Below is a small trained network, with its code and all its weights. Each question gives an input and a target symbol and asks what happens when units are switched off, that is, made to give their printed mean instead of their output.

import numpy as np


def w(rows, s, z=0):
    codes = np.array(rows[::2]) - 128.0
    scale = np.full(codes.shape[1], s)
    scale[-1] = z or s
    return codes * scale


def norm(h):
    return h / np.sqrt((h * h).mean(-1, keepdims=True) + 1e-5)


def f(y):
    return np.maximum(y, 0)


def softmax(a):
    e = np.exp(a - a.max(-1, keepdims=True))
    return e / e.sum(-1, keepdims=True)


def log_softmax(a):
    a = a - a.max(-1, keepdims=True)
    return a - np.log(np.exp(a).sum(-1, keepdims=True))


def net(x, mask):
    ids = ['ΘΛΠΩβδεημστ'.index(c) for c in x.split()]
    T = len(ids)
    res = E[ids] + P[:T]
    r = norm(res)
    for j in range(3):
        rows = slice(4 * j, 4 * j + 4)
        q, k, v = (r @ M[0][rows].T for M in (Q, K, V))
        z = softmax(np.where(np.tri(T) > 0, q @ k.T / 4**0.5, -1e9)) @ v
        o = O[0][rows]
        res = res + np.where(mask[j], z, o[:, -1]) @ o[:, :-1]
    y = f(norm(res) @ A[0][:, :-1].T + A[0][:, -1])
    res = res + np.where(mask[3:15], y, B[0][:, -1]) @ B[0][:, :-1]
    return log_softmax(norm(res)[-1] @ U[:, :-1].T + U[:, -1])


Q, K, V, O, A, B = {}, {}, {}, {}, {}, {}
E = w([
[5,128,108],'Θ',
[130,96,87],'Λ',
[136,118,162],'Π',
[116,119,169],'Ω',
[69,130,116],'β',
[193,123,174],'δ',
[39,138,95],'ε',
[82,196,56],'η',
[115,49,103],'μ',
[141,170,176],'σ',
[122,67,218],'τ',
],0.021)
P = w([
[2,132,154],'0',
[31,140,156],'1',
[63,90,158],'2',
[68,158,166],'3',
[91,84,144],'4',
[107,163,146],'5',
[111,79,134],'6',
[114,165,141],'7',
[130,82,121],'8',
[116,172,146],'9',
[135,79,123],'10',
[99,182,155],'11',
],0.0078)
Q[0] = w([
[185,145,112],'H1',
[115,75,150],'H1',
[132,189,174],'H1',
[157,245,162],'H1',
[145,113,152],'H2',
[202,134,149],'H2',
[127,71,247],'H2',
[91,182,201],'H2',
[127,162,142],'H3',
[124,128,92],'H3',
[127,78,126],'H3',
[33,90,116],'H3',
],0.015)
K[0] = w([
[76,123,134],'H1',
[175,115,23],'H1',
[223,175,250],'H1',
[100,185,248],'H1',
[159,135,79],'H2',
[46,151,29],'H2',
[184,176,6],'H2',
[121,149,145],'H2',
[77,146,179],'H3',
[149,153,149],'H3',
[174,131,154],'H3',
[77,254,118],'H3',
],0.0092)
V[0] = w([
[116,29,121],'H1',
[188,171,194],'H1',
[142,28,15],'H1',
[36,250,43],'H1',
[62,219,81],'H2',
[111,232,81],'H2',
[136,100,194],'H2',
[128,136,151],'H2',
[136,68,104],'H3',
[42,170,118],'H3',
[93,133,122],'H3',
[80,69,90],'H3',
],0.012)
O[0] = w([
[64,93,172,190],'H1',
[188,96,71,84],'H1',
[24,153,131,69],'H1',
[211,171,50,109],'H1',
[97,48,27,178],'H2',
[76,50,3,100],'H2',
[183,103,89,168],'H2',
[152,99,127,143],'H2',
[135,71,215,99],'H3',
[139,174,93,253],'H3',
[123,52,114,179],'H3',
[154,144,179,177],'H3',
],0.0057,0.0064)
A[0] = w([
[128,117,150,13],'N1',
[149,18,154,111],'N2',
[129,145,83,11],'N3',
[122,249,121,126],'N4',
[173,93,109,251],'N5',
[214,104,109,234],'N6',
[129,117,85,53],'N7',
[105,123,160,104],'N8',
[131,135,165,75],'N9',
[78,83,131,52],'N10',
[75,140,150,246],'N11',
[143,136,65,1],'N12',
],0.021,0.0033)
B[0] = w([
[101,113,108,139],'N1',
[119,35,143,255],'N2',
[158,77,88,141],'N3',
[98,2,96,206],'N4',
[188,182,172,193],'N5',
[153,207,163,200],'N6',
[146,90,118,150],'N7',
[118,139,139,179],'N8',
[184,57,119,161],'N9',
[168,197,162,198],'N10',
[109,145,78,232],'N11',
[163,99,140,149],'N12',
],0.0089,0.01)
U = w([
[87,199,51,85],'Θ',
[38,196,202,200],'Λ',
[124,94,193,129],'Π',
[114,42,151,9],'Ω',
[120,83,80,113],'β',
[113,100,170,165],'δ',
[153,69,22,54],'ε',
[164,75,8,85],'η',
[48,93,210,174],'μ',
[170,219,73,255],'σ',
[94,125,207,85],'τ',
],0.014,0.0073)

Each question gives the input, a string of symbols that net reads in full, and the target symbol t.
The units are the heads (4 rows each of Q, K, V and O) and the neurons (one row each of A and B). Each row of codes is followed by its name. A weight is (code - 128) times the scale printed after its matrix; where a second scale follows, it is the last column's (O, A, B and U).
mask holds one flag per unit, heads first, then neurons. A switched-off unit (its flag False) gives its mean, the last column of its rows in O or B, instead of its output. The means were averaged over made-up inputs and are rounded, as every weight is.
A unit's drop is (log p(t) with every unit on - log p(t) with that unit switched off) / (log p(t) with every unit on - log p(t) with every unit switched off).
The circuit of an input: a set's keep is (log p(t) with only the set's units on - log p(t) with every unit switched off) / (log p(t) with every unit on - log p(t) with every unit switched off). Starting from the 12 units with the biggest drops (on a tie, the unit counted first), units are removed one at a time, each time the one whose removal leaves the highest keep (on an exact tie, the one counted first), for as long as the keep stays at least 0.8.
units of the circuit, in order: the units of the circuit, biggest drop first
top k neurons: the k neurons with the biggest drops, biggest first
which heads matter: for each layer, one digit per head in row order, 1 if its drop is at least 0.15 and else 0, layers parted by /
drop when u is switched off: that unit's drop, to one decimal
input τ η μ η Ω Ω Π Θ Ω, target η: units of the circuit, in order : [H2]
input τ μ Π Ω Π β Ω Ω Π, target μ: which heads matter : 100
input μ Π σ Π, target σ: top 2 neurons : [N6; N4]
input Ω σ Θ Θ Ω Π Θ Ω τ σ Ω δ, target σ: top 3 neurons : [N6; N4; N5]
input Π Π Π Π σ, target σ: units of the circuit, in order : [H1; N6]
input η Ω Θ μ Ω μ, target Λ: units of the circuit, in order : [H1; N4; N10]
input Θ η Π Ω η η η Λ Λ, target Λ: units of the circuit, in order : [H1; N4]
input Λ Π Θ μ Ω β τ ε Π, target μ: which heads matter : 101
input Ω ε τ τ Π σ Π Π ε Ω ε σ, target σ: units of the circuit, in order : [H1; N2]
input Π Λ ε Λ ε ε Π Π Π σ Ω, target Λ: units of the circuit, in order : [H1; N2]
input τ τ Π μ σ μ σ Π Π Λ Π η, target η: top 2 neurons : [N4; N2]
input τ Π η ε Π, target η: units of the circuit, in order : [H2; H1]
input Θ Π Ω Ω Π ε Ω η σ Θ Θ, target η: drop when H1 is switched off : 1.3
input Π τ η Ω ε Ω μ, target μ: drop when N11 is switched off : 0.0
input Λ Λ Ω ε Π Ω τ Θ Θ τ Π Λ, target μ: drop when H3 is switched off : 0.1
input δ Λ Θ τ Π Π ε ε Λ Ω β, target Λ: top neuron : [N2]
